Here is a tiny trained network, its code and every weight. The questions are about switching its units off for an input and a class, where a switched-off unit gives its printed mean instead of its output.

import numpy as np


def w(rows, s, z=0):
    codes = np.array(rows[::2]) - 128.0
    scale = np.full(codes.shape[1], s)
    scale[-1] = z or s
    return codes * scale


def norm(h):
    return h / np.sqrt((h * h).mean(-1, keepdims=True) + 1e-5)


def f(y):
    return y / 2 * (1 + np.tanh(0.7978845608 * (y + 0.044715 * y**3)))


def log_softmax(a):
    a = a - a.max(-1, keepdims=True)
    return a - np.log(np.exp(a).sum(-1, keepdims=True))


def net(x, mask):
    res = np.array(x, float).reshape(1, 3) / 4 @ E
    u = 0
    for l in range(3):
        y = f(norm(res) @ A[l][:, :-1].T + A[l][:, -1])
        res = res + np.where(mask[u : u + 8], y, B[l][:, -1]) @ B[l][:, :-1]
        u += 8
    return log_softmax(norm(res)[-1] @ U[:, :-1].T + U[:, -1])


A, B = {}, {}
E = w([
[88,20,251],'x0',
[119,2,27],'x1',
[208,95,127],'x2',
],0.0034)
A[0] = w([
[211,122,115,98],'L0N1',
[248,98,152,11],'L0N2',
[179,173,97,200],'L0N3',
[203,100,164,179],'L0N4',
[131,155,119,21],'L0N5',
[130,97,96,1],'L0N6',
[71,157,140,225],'L0N7',
[69,155,113,59],'L0N8',
],0.013,0.0023)
B[0] = w([
[31,162,112,184],'L0N1',
[2,120,160,208],'L0N2',
[73,123,122,252],'L0N3',
[55,143,84,223],'L0N4',
[154,129,154,116],'L0N5',
[157,85,171,139],'L0N6',
[62,86,52,218],'L0N7',
[45,97,200,152],'L0N8',
],0.0055,0.0031)
A[1] = w([
[119,64,220,90],'L1N1',
[164,180,58,251],'L1N2',
[183,78,81,212],'L1N3',
[74,115,114,34],'L1N4',
[96,92,96,228],'L1N5',
[133,192,179,232],'L1N6',
[115,173,173,125],'L1N7',
[248,124,151,34],'L1N8',
],0.013,0.0017)
B[1] = w([
[98,159,2,215],'L1N1',
[88,72,87,192],'L1N2',
[156,127,191,180],'L1N3',
[100,149,164,213],'L1N4',
[153,151,214,253],'L1N5',
[172,59,172,177],'L1N6',
[178,86,141,168],'L1N7',
[92,146,186,113],'L1N8',
],0.0091,0.0049)
A[2] = w([
[185,132,93,52],'L2N1',
[143,155,53,91],'L2N2',
[150,255,172,37],'L2N3',
[168,94,204,12],'L2N4',
[176,163,132,85],'L2N5',
[76,150,174,204],'L2N6',
[100,82,128,251],'L2N7',
[231,52,158,135],'L2N8',
],0.0086,0.002)
B[2] = w([
[74,125,150,95],'L2N1',
[92,123,80,136],'L2N2',
[128,253,169,126],'L2N3',
[119,105,91,157],'L2N4',
[115,129,126,90],'L2N5',
[126,109,175,251],'L2N6',
[152,110,129,252],'L2N7',
[199,140,140,183],'L2N8',
],0.011,0.0034)
U = w([
[60,78,1,174],'0',
[58,101,166,181],'1',
[252,74,122,161],'2',
[131,166,156,113],'3',
[169,187,59,2],'4',
],0.015,0.0068)

Each question gives the input, the list of numbers given to net, and the class t.
The units are the neurons (one row each of A and B). Each row of codes is followed by its name. A weight is (code - 128) times the scale printed after its matrix; where a second scale follows, it is the last column's (A, B and U).
mask holds one flag per neuron, layer by layer. A switched-off neuron (its flag False) gives its mean, the last column of its row in B, instead of its output. The means were averaged over made-up inputs and are rounded, as every weight is.
A unit's drop is (log p(t) with every unit on - log p(t) with that unit switched off) / (log p(t) with every unit on - log p(t) with every unit switched off).
The circuit of an input: a set's keep is (log p(t) with only the set's units on - log p(t) with every unit switched off) / (log p(t) with every unit on - log p(t) with every unit switched off). Starting from the 12 units with the biggest drops (on a tie, the unit counted first), units are removed one at a time, each time the one whose removal leaves the highest keep (on an exact tie, the one counted first), for as long as the keep stays at least 0.8.
circuit, biggest first: the units of the circuit, biggest drop first
most important unit: the unit with the biggest drop
k most important neurons: the k neurons with the biggest drops, biggest first
k most important neurons of layer l: the k neurons of layer l with the biggest drops, biggest first
drop of u: that unit's drop, to one decimal
input [5,-1,5], class 0: circuit, biggest first : L1N1
input [-6,-6,-3], class 0: 3 most important neurons : L1N5, L0N7, L1N2
input [2,-2,-1], class 3: circuit, biggest first : L2N3, L1N2
input [-4,6,7], class 1: circuit, biggest first : L0N1, L0N2, L1N1, L1N5
input [2,-1,-2], class 3: circuit, biggest first : L2N3, L1N2, L0N2
input [-4,-6,2], class 2: 2 most important neurons : L1N6, L1N1
input [8,-8,-6], class 0: 4 most important neurons of layer 1 : L1N1, L1N5, L1N3, L1N4
input [-7,1,8], class 1: circuit, biggest first : L0N2, L0N3, L1N1
input [1,0,0], class 3: 3 most important neurons : L1N5, L2N3, L1N6
input [0,7,7], class 1: 2 most important neurons : L0N2, L0N1
input [1,3,-3], class 3: 4 most important neurons of layer 1 : L1N2, L1N6, L1N7, L1N1
input [5,6,1], class 2: 2 most important neurons : L1N3, L0N8
input [3,-4,0], class 2: 3 most important neurons : L1N6, L1N7, L0N6
input [-5,-2,5], class 0: circuit, biggest first : L1N2
input [5,-8,7], class 2: 2 most important neurons : L1N6, L1N7
input [2,3,2], class 3: 2 most important neurons : L1N5, L1N2
input [0,6,-7], class 1: 4 most important neurons : L0N8, L1N6, L1N7, L2N8
input [8,-7,3], class 0: 2 most important neurons : L1N1, L1N5
input [-2,2,-2], class 3: 2 most important neurons : L0N8, L2N3
input [2,4,8], class 1: most important neuron : L0N2
input [-5,-2,6], class 1: 3 most important neurons : L0N2, L1N1, L0N3
input [-2,7,8], class 1: 2 most important neurons : L0N2, L0N1
input [-1,1,2], class 3: 2 most important neurons of layer 0 : L0N7, L0N8
input [-1,1,0], class 3: 3 most important neurons : L0N3, L0N6, L2N3
input [6,7,-3], class 2: 2 most important neurons of layer 1 : L1N3, L1N5
input [8,-5,8], class 0: drop of L1N1 : 0.7
input [8,5,-6], class 0: most important unit : L1N1
input [-1,1,4], class 1: drop of L1N1 : 0.1
input [-2,5,-6], class 1: drop of L1N2 : -0.1
